Below is a small trained network, with its code and all its weights. Each question gives an input and a class and asks what happens when units are switched off, that is, made to give their printed mean instead of their output.

import numpy as np


def w(rows, s, z=0):
    codes = np.array(rows[::2]) - 128.0
    scale = np.full(codes.shape[1], s)
    scale[-1] = z or s
    return codes * scale


def f(y):
    return np.maximum(y, 0)


def log_softmax(a):
    a = a - a.max(-1, keepdims=True)
    return a - np.log(np.exp(a).sum(-1, keepdims=True))


def net(x, mask):
    res = np.array(x, float).reshape(1, 5) / 4 @ E
    y = f(res @ A[0][:, :-1].T + A[0][:, -1])
    res = res + np.where(mask, y, B[0][:, -1]) @ B[0][:, :-1]
    return log_softmax(res[-1] @ U[:, :-1].T + U[:, -1])


A, B = {}, {}
E = w([
[120,119,102,133,177,51,145,73,52,69],'x0',
[195,31,96,92,88,59,203,254,72,127],'x1',
[90,141,35,122,91,193,207,131,181,59],'x2',
[118,46,175,193,197,160,72,195,120,107],'x3',
[135,212,44,50,110,177,35,207,47,121],'x4',
],0.0099)
A[0] = w([
[111,149,99,115,109,106,214,169,194,90,197],'N0',
[107,126,119,184,186,95,101,124,123,69,82],'N1',
[127,130,177,151,167,116,98,108,105,86,191],'N2',
[138,103,159,191,83,205,75,143,236,122,227],'N3',
[81,138,202,158,151,84,105,119,177,147,86],'N4',
[102,239,77,77,98,136,138,113,199,107,117],'N5',
[139,116,88,90,62,128,54,142,129,124,155],'N6',
[147,42,164,150,107,101,212,171,148,116,249],'N7',
[164,140,121,99,89,54,164,84,89,177,227],'N8',
[118,169,145,139,163,102,122,54,95,119,88],'N9',
[197,119,121,128,126,55,195,126,133,104,70],'N10',
[65,137,67,78,56,225,149,137,198,88,153],'N11',
[178,96,111,74,123,157,59,148,125,130,78],'N12',
[100,135,112,135,125,153,173,144,150,76,60],'N13',
[129,171,97,95,137,178,152,131,128,116,1],'N14',
[113,105,128,132,116,80,196,162,85,167,114],'N15',
[128,135,228,176,97,124,86,140,163,188,148],'N16',
[221,201,95,101,98,74,156,79,162,186,66],'N17',
[174,77,136,119,72,56,200,143,138,147,124],'N18',
[117,112,188,141,148,132,65,113,175,162,67],'N19',
[118,87,163,163,148,162,118,145,179,170,195],'N20',
[98,118,115,126,160,160,139,60,104,10,193],'N21',
[145,110,187,129,169,191,120,84,175,168,42],'N22',
[140,181,107,104,151,137,105,103,136,96,70],'N23',
[158,130,173,76,126,150,104,175,69,153,54],'N24',
[104,191,89,41,122,118,117,93,159,135,208],'N25',
[122,122,163,82,117,123,71,178,14,175,166],'N26',
[124,142,137,120,131,104,130,72,75,81,59],'N27',
[172,73,84,125,126,69,184,126,149,142,128],'N28',
[168,144,129,103,137,121,79,201,61,122,83],'N29',
[202,120,125,28,114,156,60,221,47,186,136],'N30',
[163,118,176,114,101,69,164,140,132,81,7],'N31',
[109,150,103,172,189,62,109,85,74,70,121],'N32',
],0.011,0.0032)
B[0] = w([
[156,149,184,52,130,165,175,108,152,109,208],'N0',
[157,125,126,143,207,93,57,123,106,146,187],'N1',
[155,79,71,171,175,53,112,131,134,158,198],'N2',
[115,160,108,178,201,231,218,110,202,147,222],'N3',
[150,100,103,117,166,87,110,78,200,167,201],'N4',
[114,163,137,129,68,206,126,90,43,175,231],'N5',
[81,190,98,141,112,149,113,114,156,126,185],'N6',
[169,105,186,40,165,107,143,85,211,63,249],'N7',
[58,62,166,129,35,60,138,100,168,119,215],'N8',
[137,40,152,152,97,105,86,183,82,220,200],'N9',
[155,96,148,77,119,50,132,59,65,106,201],'N10',
[183,218,184,135,94,255,175,153,70,117,237],'N11',
[100,188,88,114,138,119,143,174,141,157,172],'N12',
[148,116,165,154,155,202,145,144,112,124,167],'N13',
[138,154,92,134,85,185,121,114,122,121,169],'N14',
[127,135,147,105,143,66,137,103,153,53,192],'N15',
[95,185,53,156,160,71,146,16,167,151,213],'N16',
[57,108,144,172,68,110,106,115,87,147,205],'N17',
[162,127,111,63,132,64,173,38,125,31,227],'N18',
[150,155,76,156,124,72,115,113,163,205,199],'N19',
[155,140,136,162,189,116,166,110,209,135,198],'N20',
[184,107,127,105,172,193,49,161,41,161,211],'N21',
[125,121,47,185,129,157,152,91,171,207,193],'N22',
[103,136,128,103,107,137,80,113,54,160,178],'N23',
[99,162,76,135,142,57,186,130,99,115,176],'N24',
[113,151,169,117,24,125,119,114,87,160,218],'N25',
[71,118,77,158,121,45,132,192,166,77,216],'N26',
[122,61,176,130,125,108,102,168,101,137,177],'N27',
[105,153,163,17,116,124,100,41,116,38,207],'N28',
[101,209,74,133,151,52,116,215,171,70,197],'N29',
[49,242,57,180,122,25,175,216,142,25,243],'N30',
[160,112,122,83,174,103,127,90,113,127,173],'N31',
[153,42,127,101,159,115,36,206,87,139,216],'N32',
],0.0075,0.015)
U = w([
[90,184,61,141,113,57,129,217,124,61,204],'0',
[150,44,161,130,152,177,112,106,45,186,51],'1',
[140,112,68,200,164,99,140,35,211,218,61],'2',
[168,2,107,144,204,84,31,181,80,134,171],'3',
[172,57,158,54,121,60,156,36,138,25,196],'4',
[178,88,168,147,181,213,200,165,202,78,6],'5',
[144,209,125,124,27,212,129,105,46,137,152],'6',
[78,18,150,143,18,61,100,123,87,180,90],'7',
],0.008,0.0023)

Each question gives the input, the list of numbers given to net, and the class t.
The units are the neurons (one row each of A and B). Each row of codes is followed by its name. A weight is (code - 128) times the scale printed after its matrix; where a second scale follows, it is the last column's (A, B and U).
mask holds one flag per neuron, in row order. A switched-off neuron (its flag False) gives its mean, the last column of its row in B, instead of its output. The means were averaged over made-up inputs and are rounded, as every weight is.
A unit's drop is (log p(t) with every unit on - log p(t) with that unit switched off) / (log p(t) with every unit on - log p(t) with every unit switched off).
The circuit of an input: a set's keep is (log p(t) with only the set's units on - log p(t) with every unit switched off) / (log p(t) with every unit on - log p(t) with every unit switched off). Starting from the 12 units with the biggest drops (on a tie, the unit counted first), units are removed one at a time, each time the one whose removal leaves the highest keep (on an exact tie, the one counted first), for as long as the keep stays at least 0.8.
circuit, biggest first: the units of the circuit, biggest drop first
top k neurons: the k neurons with the biggest drops, biggest first
drop of u: that unit's drop, to one decimal
input [-5,0,3,8,0], class 5: circuit, biggest first -> (N3)
input [1,-8,0,6,6], class 3: top 2 neurons -> (N21, N32)
input [-4,6,6,1,2], class 4: top 2 neurons -> (N7, N0)
input [-8,-8,8,4,-1], class 6: top 2 neurons -> (N11, N5)
input [-5,5,7,8,-7], class 5: top 2 neurons -> (N3, N20)
input [-8,-1,3,-2,-7], class 5: top 4 neurons -> (N11, N0, N3, N7)
input [-2,1,-7,-2,-3], class 2: top 3 neurons -> (N16, N19, N0)
input [-7,-4,7,8,1], class 5: top 2 neurons -> (N3, N11)
input [4,-3,0,2,-8], class 2: top 2 neurons -> (N22, N4)
input [-2,-5,5,4,-2], class 5: top 2 neurons -> (N11, N3)
input [5,-8,-1,-4,-4], class 3: top 2 neurons -> (N21, N32)
input [4,-6,4,5,-7], class 2: top 2 neurons -> (N3, N22)
input [-5,0,1,1,-3], class 2: top 2 neurons -> (N16, N22)
input [-8,-5,0,8,5], class 2: top neuron -> (N3)
input [-1,-3,-8,-8,5], class 0: drop of N30 -> 3.6
input [8,-7,-8,-2,-7], class 3: drop of N27 -> 0.0
input [5,-5,3,-1,1], class 1: drop of N30 -> 0.1
input [1,-5,5,6,-2], class 2: drop of N7 -> 0.3
